Here is a tiny trained network, its code and every weight. The questions are about switching its units off for an input and a class, where a switched-off unit gives its printed mean instead of its output.

import numpy as np


def w(rows, s, z=0):
    codes = np.array(rows[::2]) - 128.0
    scale = np.full(codes.shape[1], s)
    scale[-1] = z or s
    return codes * scale


def norm(h):
    return h / np.sqrt((h * h).mean(-1, keepdims=True) + 1e-5)


def f(y):
    return np.maximum(y, 0)


def log_softmax(a):
    a = a - a.max(-1, keepdims=True)
    return a - np.log(np.exp(a).sum(-1, keepdims=True))


def net(x, mask):
    res = np.array(x, float).reshape(1, 7) / 4 @ E
    u = 0
    for l in range(2):
        y = f(norm(res) @ A[l][:, :-1].T + A[l][:, -1])
        res = res + np.where(mask[u : u + 16], y, B[l][:, -1]) @ B[l][:, :-1]
        u += 16
    return log_softmax(norm(res)[-1] @ U[:, :-1].T + U[:, -1])


A, B = {}, {}
E = w([
[120,124,134,115],'x0',
[133,130,124,138],'x1',
[131,131,125,135],'x2',
[242,98,119,55],'x3',
[130,128,128,129],'x4',
[187,116,234,148],'x5',
[147,254,133,97],'x6',
],0.0077)
A[0] = w([
[131,74,109,144,204],'L0N1',
[66,128,156,177,190],'L0N2',
[100,143,98,141,11],'L0N3',
[172,161,94,166,69],'L0N4',
[59,126,159,187,208],'L0N5',
[119,179,154,98,33],'L0N6',
[189,112,107,78,201],'L0N7',
[73,133,157,177,100],'L0N8',
[24,194,183,203,116],'L0N9',
[154,134,246,166,253],'L0N10',
[125,157,151,144,55],'L0N11',
[91,107,145,79,144],'L0N12',
[128,169,89,92,62],'L0N13',
[131,122,139,186,27],'L0N14',
[141,254,148,91,227],'L0N15',
[104,145,151,128,113],'L0N16',
],0.015,0.0022)
B[0] = w([
[156,74,86,77,179],'L0N1',
[79,182,172,75,204],'L0N2',
[112,156,122,111,154],'L0N3',
[97,103,133,106,148],'L0N4',
[62,222,188,123,215],'L0N5',
[134,87,126,111,161],'L0N6',
[39,95,156,239,201],'L0N7',
[66,156,181,164,189],'L0N8',
[240,2,26,118,254],'L0N9',
[246,98,196,72,222],'L0N10',
[150,151,125,69,148],'L0N11',
[138,106,95,132,144],'L0N12',
[53,105,147,166,169],'L0N13',
[103,96,135,102,148],'L0N14',
[168,223,59,213,241],'L0N15',
[150,130,100,88,151],'L0N16',
],0.019,0.01)
A[1] = w([
[161,103,101,174,93],'L1N1',
[79,149,59,142,105],'L1N2',
[89,112,63,134,119],'L1N3',
[106,102,43,125,79],'L1N4',
[51,172,146,103,93],'L1N5',
[87,91,218,115,91],'L1N6',
[134,105,147,183,75],'L1N7',
[75,177,81,141,94],'L1N8',
[196,141,178,130,71],'L1N9',
[50,93,103,102,3],'L1N10',
[155,194,213,110,133],'L1N11',
[6,153,47,87,99],'L1N12',
[84,143,161,61,153],'L1N13',
[150,247,159,166,70],'L1N14',
[156,38,77,91,115],'L1N15',
[97,139,56,135,94],'L1N16',
],0.015,0.0055)
B[1] = w([
[149,169,160,74,184],'L1N1',
[131,78,86,61,211],'L1N2',
[76,118,89,79,207],'L1N3',
[78,108,151,60,198],'L1N4',
[169,186,148,176,171],'L1N5',
[175,31,118,95,180],'L1N6',
[152,212,127,92,160],'L1N7',
[117,105,36,114,192],'L1N8',
[76,153,75,208,189],'L1N9',
[48,78,180,144,181],'L1N10',
[44,149,100,64,180],'L1N11',
[217,202,201,235,254],'L1N12',
[89,191,164,50,186],'L1N13',
[92,111,250,133,179],'L1N14',
[135,150,139,204,208],'L1N15',
[126,71,111,82,197],'L1N16',
],0.026,0.0084)
U = w([
[116,204,208,166,253],'0',
[129,100,176,9,121],'1',
[130,127,9,55,125],'2',
[251,160,82,144,112],'3',
[34,27,151,170,64],'4',
[213,23,170,177,39],'5',
[43,164,52,199,107],'6',
],0.02,0.003)

Each question gives the input, the list of numbers given to net, and the class t.
The units are the neurons (one row each of A and B). Each row of codes is followed by its name. A weight is (code - 128) times the scale printed after its matrix; where a second scale follows, it is the last column's (A, B and U).
mask holds one flag per neuron, layer by layer. A switched-off neuron (its flag False) gives its mean, the last column of its row in B, instead of its output. The means were averaged over made-up inputs and are rounded, as every weight is.
A unit's drop is (log p(t) with every unit on - log p(t) with that unit switched off) / (log p(t) with every unit on - log p(t) with every unit switched off).
The circuit of an input: a set's keep is (log p(t) with only the set's units on - log p(t) with every unit switched off) / (log p(t) with every unit on - log p(t) with every unit switched off). Starting from the 12 units with the biggest drops (on a tie, the unit counted first), units are removed one at a time, each time the one whose removal leaves the highest keep (on an exact tie, the one counted first), for as long as the keep stays at least 0.8.
units of the circuit, in order: the units of the circuit, biggest drop first
most important unit: the unit with the biggest drop
k most important neurons: the k neurons with the biggest drops, biggest first
top k neurons in layer l: the k neurons of layer l with the biggest drops, biggest first
input [-8,4,-5,6,6,-4,-2], class 4: top neuron in layer 0	(L0N15)
input [5,-2,6,7,8,-4,-3], class 4: 2 most important neurons	(L0N15, L0N10)
input [-5,-1,7,1,-7,-6,0], class 4: top 3 neurons in layer 0	(L0N5, L0N2, L0N15)
input [7,-6,-6,5,-4,-8,-8], class 4: units of the circuit, in order	(L0N15, L0N10)
input [2,3,-7,6,8,-7,2], class 6: 2 most important neurons	(L0N7, L0N9)
input [4,-2,3,5,-4,1,5], class 0: 2 most important neurons	(L0N9, L1N14)
input [6,7,6,5,8,-2,-7], class 4: 3 most important neurons	(L0N10, L0N15, L0N9)
input [7,-7,6,0,8,-7,-1], class 0: top 2 neurons in layer 1	(L1N12, L1N5)
input [6,-3,7,-3,-7,-8,-6], class 0: 2 most important neurons	(L1N12, L0N15)
input [-2,6,2,7,-3,4,1], class 0: 4 most important neurons	(L0N9, L0N7, L1N7, L0N1)
input [5,-8,-5,8,5,0,-3], class 4: 4 most important neurons	(L0N15, L0N10, L1N12, L0N7)
input [-5,-8,-7,-1,1,5,-5], class 1: top 2 neurons in layer 0	(L0N9, L0N15)
input [7,5,-6,7,3,-3,-8], class 4: 2 most important neurons	(L0N10, L0N15)
input [6,-1,2,-4,8,-4,-8], class 0: 2 most important neurons	(L1N12, L0N10)
input [4,3,-2,-7,-5,-6,2], class 2: units of the circuit, in order	(L0N9)
input [6,2,-3,-3,-7,0,5], class 2: 4 most important neurons	(L1N12, L0N9, L0N10, L0N15)
input [-8,-7,4,-8,-6,-4,-3], class 0: 3 most important neurons	(L0N2, L0N5, L0N15)
input [-6,3,-1,5,-5,-1,5], class 6: 2 most important neurons	(L0N9, L0N10)
input [6,-3,8,-8,-2,5,-3], class 1: top 2 neurons in layer 0	(L0N2, L0N5)
input [-6,-1,-5,4,-6,-1,2], class 6: units of the circuit, in order	(L0N10)
input [3,1,1,-4,5,0,2], class 2: 2 most important neurons	(L0N9, L1N12)
input [2,6,2,1,-3,-7,8], class 6: 4 most important neurons	(L0N9, L0N13, L0N10, L0N15)
input [2,-7,3,2,1,-8,8], class 6: top 2 neurons in layer 1	(L1N8, L1N14)
input [-2,7,-2,3,3,-6,7], class 6: top 2 neurons in layer 0	(L0N9, L0N5)
input [-8,-1,0,8,2,5,0], class 5: top 2 neurons in layer 0	(L0N15, L0N5)
input [8,-5,2,-4,-7,-3,-2], class 0: top 3 neurons in layer 0	(L0N15, L0N5, L0N2)
input [1,8,4,-8,1,5,0], class 1: most important unit	L0N2
